Below are the code and all the weights of a small trained network. Each question names an input and a target symbol and asks about switching units off, where a switched-off unit gives its printed mean instead of its output.

import numpy as np


def w(rows, s, z=0):
    codes = np.array(rows[::2]) - 128.0
    scale = np.full(codes.shape[1], s)
    scale[-1] = z or s
    return codes * scale


def norm(h):
    return h / np.sqrt((h * h).mean(-1, keepdims=True) + 1e-5)


def f(y):
    return np.maximum(y, 0)


def softmax(a):
    e = np.exp(a - a.max(-1, keepdims=True))
    return e / e.sum(-1, keepdims=True)


def log_softmax(a):
    a = a - a.max(-1, keepdims=True)
    return a - np.log(np.exp(a).sum(-1, keepdims=True))


def net(x, mask):
    ids = ['βγζηθλξπστφψω'.index(c) for c in x.split()]
    T = len(ids)
    res = E[ids] + P[:T]
    u = 0
    for l in range(3):
        q, k, v = (norm(res) @ M[l].T for M in (Q, K, V))
        z = softmax(np.where(np.tri(T) > 0, q @ k.T / 2**0.5, -1e9)) @ v
        res = res + np.where(mask[u], z, O[l][:, -1]) @ O[l][:, :-1]
        u += 1
        y = f(norm(res) @ A[l][:, :-1].T + A[l][:, -1])
        res = res + np.where(mask[u : u + 12], y, B[l][:, -1]) @ B[l][:, :-1]
        u += 12
    return log_softmax(norm(res)[-1] @ U[:, :-1].T + U[:, -1])


Q, K, V, O, A, B = {}, {}, {}, {}, {}, {}
E = w([
[161,106,116,111,11],'β',
[240,149,206,201,71],'γ',
[188,225,82,229,190],'ζ',
[214,131,134,105,56],'η',
[150,252,169,62,142],'θ',
[89,184,2,67,156],'λ',
[119,78,161,165,211],'ξ',
[140,58,152,169,126],'π',
[162,136,67,174,137],'σ',
[112,137,154,104,144],'τ',
[48,114,111,178,101],'φ',
[50,202,119,167,106],'ψ',
[192,110,139,143,173],'ω',
],0.022)
P = w([
[183,37,100,36,205],'0',
[171,42,90,37,209],'1',
[161,92,83,133,212],'2',
[88,81,119,106,186],'3',
[144,114,80,157,195],'4',
[68,110,131,115,171],'5',
[78,127,101,171,172],'6',
[58,137,136,166,146],'7',
[62,147,112,218,171],'8',
[58,161,122,233,157],'9',
[54,161,158,188,119],'10',
[56,178,147,233,122],'11',
[64,187,149,254,101],'12',
],0.0043)
Q[0] = w([
[32,112,189,5,209],'L0H1',
[161,89,68,56,141],'L0H1',
],0.029)
K[0] = w([
[117,126,137,1,213],'L0H1',
[194,91,38,43,136],'L0H1',
],0.025)
V[0] = w([
[222,24,35,2,196],'L0H1',
[143,120,107,78,107],'L0H1',
],0.0052)
O[0] = w([
[5,233,195,211,61,4],'L0H1',
[78,96,144,153,150,98],'L0H1',
],0.0019,0.0037)
A[0] = w([
[175,78,189,167,124,87],'L0N1',
[125,44,38,141,92,163],'L0N2',
[130,217,97,150,132,195],'L0N3',
[21,162,135,193,103,19],'L0N4',
[140,157,208,102,130,99],'L0N5',
[24,167,164,200,87,3],'L0N6',
[46,129,42,110,95,67],'L0N7',
[168,154,63,62,182,179],'L0N8',
[80,25,148,129,90,226],'L0N9',
[94,77,149,197,139,33],'L0N10',
[211,8,178,76,164,162],'L0N11',
[68,187,89,97,102,117],'L0N12',
],0.011,0.002)
B[0] = w([
[164,197,157,87,190,249],'L0N1',
[152,198,45,120,54,212],'L0N2',
[156,247,107,93,109,187],'L0N3',
[141,189,119,131,58,161],'L0N4',
[2,100,128,150,126,177],'L0N5',
[74,193,181,102,51,157],'L0N6',
[219,217,88,139,165,172],'L0N7',
[129,208,80,149,144,172],'L0N8',
[193,147,81,208,101,209],'L0N9',
[195,80,78,183,130,183],'L0N10',
[171,167,28,154,174,254],'L0N11',
[187,174,99,98,152,166],'L0N12',
],0.012,0.0075)
Q[1] = w([
[126,163,7,121,114],'L1H1',
[128,150,160,50,112],'L1H1',
],0.015)
K[1] = w([
[113,141,6,118,131],'L1H1',
[136,142,190,38,95],'L1H1',
],0.014)
V[1] = w([
[14,95,106,120,99],'L1H1',
[94,86,2,105,124],'L1H1',
],0.0098)
O[1] = w([
[3,150,124,70,100,2],'L1H1',
[76,59,106,34,165,158],'L1H1',
],0.0064,0.0099)
A[1] = w([
[143,6,159,166,183,12],'L1N1',
[72,166,76,121,78,242],'L1N2',
[172,92,107,194,5,154],'L1N3',
[144,146,144,138,142,104],'L1N4',
[185,142,182,179,126,105],'L1N5',
[86,142,102,124,117,121],'L1N6',
[129,107,110,122,206,36],'L1N7',
[79,184,237,167,97,17],'L1N8',
[94,124,155,140,91,63],'L1N9',
[148,168,105,97,166,118],'L1N10',
[104,97,119,162,50,250],'L1N11',
[130,88,167,93,153,11],'L1N12',
],0.013,0.0013)
B[1] = w([
[236,34,77,80,125,135],'L1N1',
[173,120,158,195,71,204],'L1N2',
[215,253,116,99,157,254],'L1N3',
[116,143,141,112,140,179],'L1N4',
[70,166,122,113,207,252],'L1N5',
[127,76,131,149,107,148],'L1N6',
[75,154,118,182,129,159],'L1N7',
[209,75,221,162,168,155],'L1N8',
[132,86,165,167,133,130],'L1N9',
[90,187,148,118,111,238],'L1N10',
[180,126,174,176,140,149],'L1N11',
[110,140,145,110,109,128],'L1N12',
],0.015,0.0074)
Q[2] = w([
[117,62,163,107,40],'L2H1',
[149,252,94,226,192],'L2H1',
],0.016)
K[2] = w([
[173,177,32,65,165],'L2H1',
[119,74,247,225,116],'L2H1',
],0.014)
V[2] = w([
[209,104,136,4,135],'L2H1',
[162,109,162,79,126],'L2H1',
],0.016)
O[2] = w([
[186,255,61,88,207,8],'L2H1',
[159,140,85,113,121,69],'L2H1',
],0.0097,0.014)
A[2] = w([
[30,24,115,134,138,6],'L2N1',
[156,127,79,230,101,72],'L2N2',
[84,204,158,203,20,210],'L2N3',
[164,162,19,54,177,153],'L2N4',
[84,55,145,229,22,231],'L2N5',
[244,190,195,6,17,178],'L2N6',
[110,119,103,101,183,43],'L2N7',
[98,126,163,234,134,199],'L2N8',
[89,172,8,148,140,19],'L2N9',
[199,87,237,161,195,19],'L2N10',
[38,86,210,119,118,72],'L2N11',
[179,108,61,188,144,75],'L2N12',
],0.011,0.0015)
B[2] = w([
[45,132,52,140,9,151],'L2N1',
[106,119,198,148,97,223],'L2N2',
[111,48,200,179,105,254],'L2N3',
[91,55,143,103,103,233],'L2N4',
[125,25,233,173,54,232],'L2N5',
[83,54,94,27,172,247],'L2N6',
[127,89,144,102,116,133],'L2N7',
[136,123,89,53,158,211],'L2N8',
[96,93,143,216,131,190],'L2N9',
[251,160,159,84,175,200],'L2N10',
[101,138,24,150,65,170],'L2N11',
[77,102,134,76,112,208],'L2N12',
],0.017,0.0086)
U = w([
[64,85,118,136,85,230],'β',
[189,89,220,140,139,84],'γ',
[208,116,77,29,93,68],'ζ',
[58,231,176,194,163,87],'η',
[43,125,111,139,235,144],'θ',
[179,236,136,154,43,3],'λ',
[19,165,189,45,186,124],'ξ',
[56,209,57,90,126,211],'π',
[85,85,80,37,195,143],'σ',
[98,254,190,81,81,65],'τ',
[177,204,184,95,224,152],'φ',
[146,35,97,102,230,31],'ψ',
[182,134,47,197,156,124],'ω',
],0.011,0.0046)

Each question gives the input, a string of symbols that net reads in full, and the target symbol t.
The units are the heads (2 rows each of Q, K, V and O) and the neurons (one row each of A and B). Each row of codes is followed by its name. A weight is (code - 128) times the scale printed after its matrix; where a second scale follows, it is the last column's (O, A, B and U).
mask holds one flag per unit, layer by layer, with each layer's heads first. A switched-off unit (its flag False) gives its mean, the last column of its rows in O or B, instead of its output. The means were averaged over made-up inputs and are rounded, as every weight is.
A unit's drop is (log p(t) with every unit on - log p(t) with that unit switched off) / (log p(t) with every unit on - log p(t) with every unit switched off).
most important unit: the unit with the biggest drop
top k neurons: the k neurons with the biggest drops, biggest first
k most important neurons of layer l: the k neurons of layer l with the biggest drops, biggest first
drop of u: that unit's drop, to one decimal
input β φ σ ω τ γ ω ξ β γ γ η, target β: 4 most important neurons of layer 0 : (L0N1 L0N5 L0N9 L0N2)
input γ η τ φ π λ γ τ γ ζ, target η: most important unit : L1N8
input η τ π γ, target β: top 2 neurons : (L0N5 L0N1)
input η φ τ γ, target β: top 2 neurons : (L0N1 L0N5)
input τ σ θ π ψ ξ, target β: 2 most important neurons of layer 1 : (L1N3 L1N2)
input θ γ σ π γ γ θ γ λ γ π θ, target ξ: top 3 neurons : (L2N6 L0N3 L0N12)
input θ ζ π λ, target π: top 2 neurons : (L0N7 L0N12)
input σ π γ τ β γ β π ω π γ λ ζ, target β: top 2 neurons : (L0N1 L1N3)
input γ σ τ β λ γ γ η ζ η γ γ ω, target β: top 3 neurons : (L1N3 L0N1 L2N1)
input σ ψ π φ ω ψ, target τ: top 3 neurons : (L0N7 L0N4 L0N12)
input τ σ τ γ η, target σ: 2 most important neurons of layer 2 : (L2N6 L2N5)
input ψ θ π θ τ π π π η, target β: top 4 neurons : (L0N5 L0N1 L0N9 L2N11)
input φ λ λ π, target ω: 2 most important neurons of layer 0 : (L0N9 L0N11)
input π ψ ψ ω β ω π φ, target λ: most important unit : L1N3
input γ γ β ψ τ σ ξ, target β: top 2 neurons : (L1N3 L0N1)
input π γ π π γ τ γ π γ ζ, target β: top 3 neurons : (L0N1 L0N5 L1N3)
input π σ σ γ τ ζ γ γ ξ σ γ γ θ, target β: top 4 neurons : (L0N1 L1N3 L0N5 L0N3)
input φ π β θ β, target ζ: 2 most important neurons of layer 2 : (L2N6 L2N5)
input λ σ τ ω, target β: top 2 neurons : (L1N3 L2N1)
input ψ γ σ ω β φ η λ γ ξ, target ψ: top neuron : (L1N1)
input γ π φ σ, target β: 2 most important neurons of layer 1 : (L1N5 L1N2)
input γ ζ β η ξ γ π θ ζ, target η: 2 most important neurons of layer 0 : (L0N3 L0N1)
input φ π π σ γ γ π β θ ζ π ζ ψ, target τ: 2 most important neurons of layer 2 : (L2N6 L2N5)
input γ γ λ φ ξ γ ξ, target ψ: drop of L2H1 : 0.1
input σ γ θ λ, target π: drop of L0N7 : 0.3
input φ π γ π σ σ φ θ, target ξ: drop of L0N6 : 0.0
input ξ ω β τ π θ, target β: drop of L0N1 : 0.2
input β θ γ φ φ θ γ τ, target β: top neuron : (L0N2)
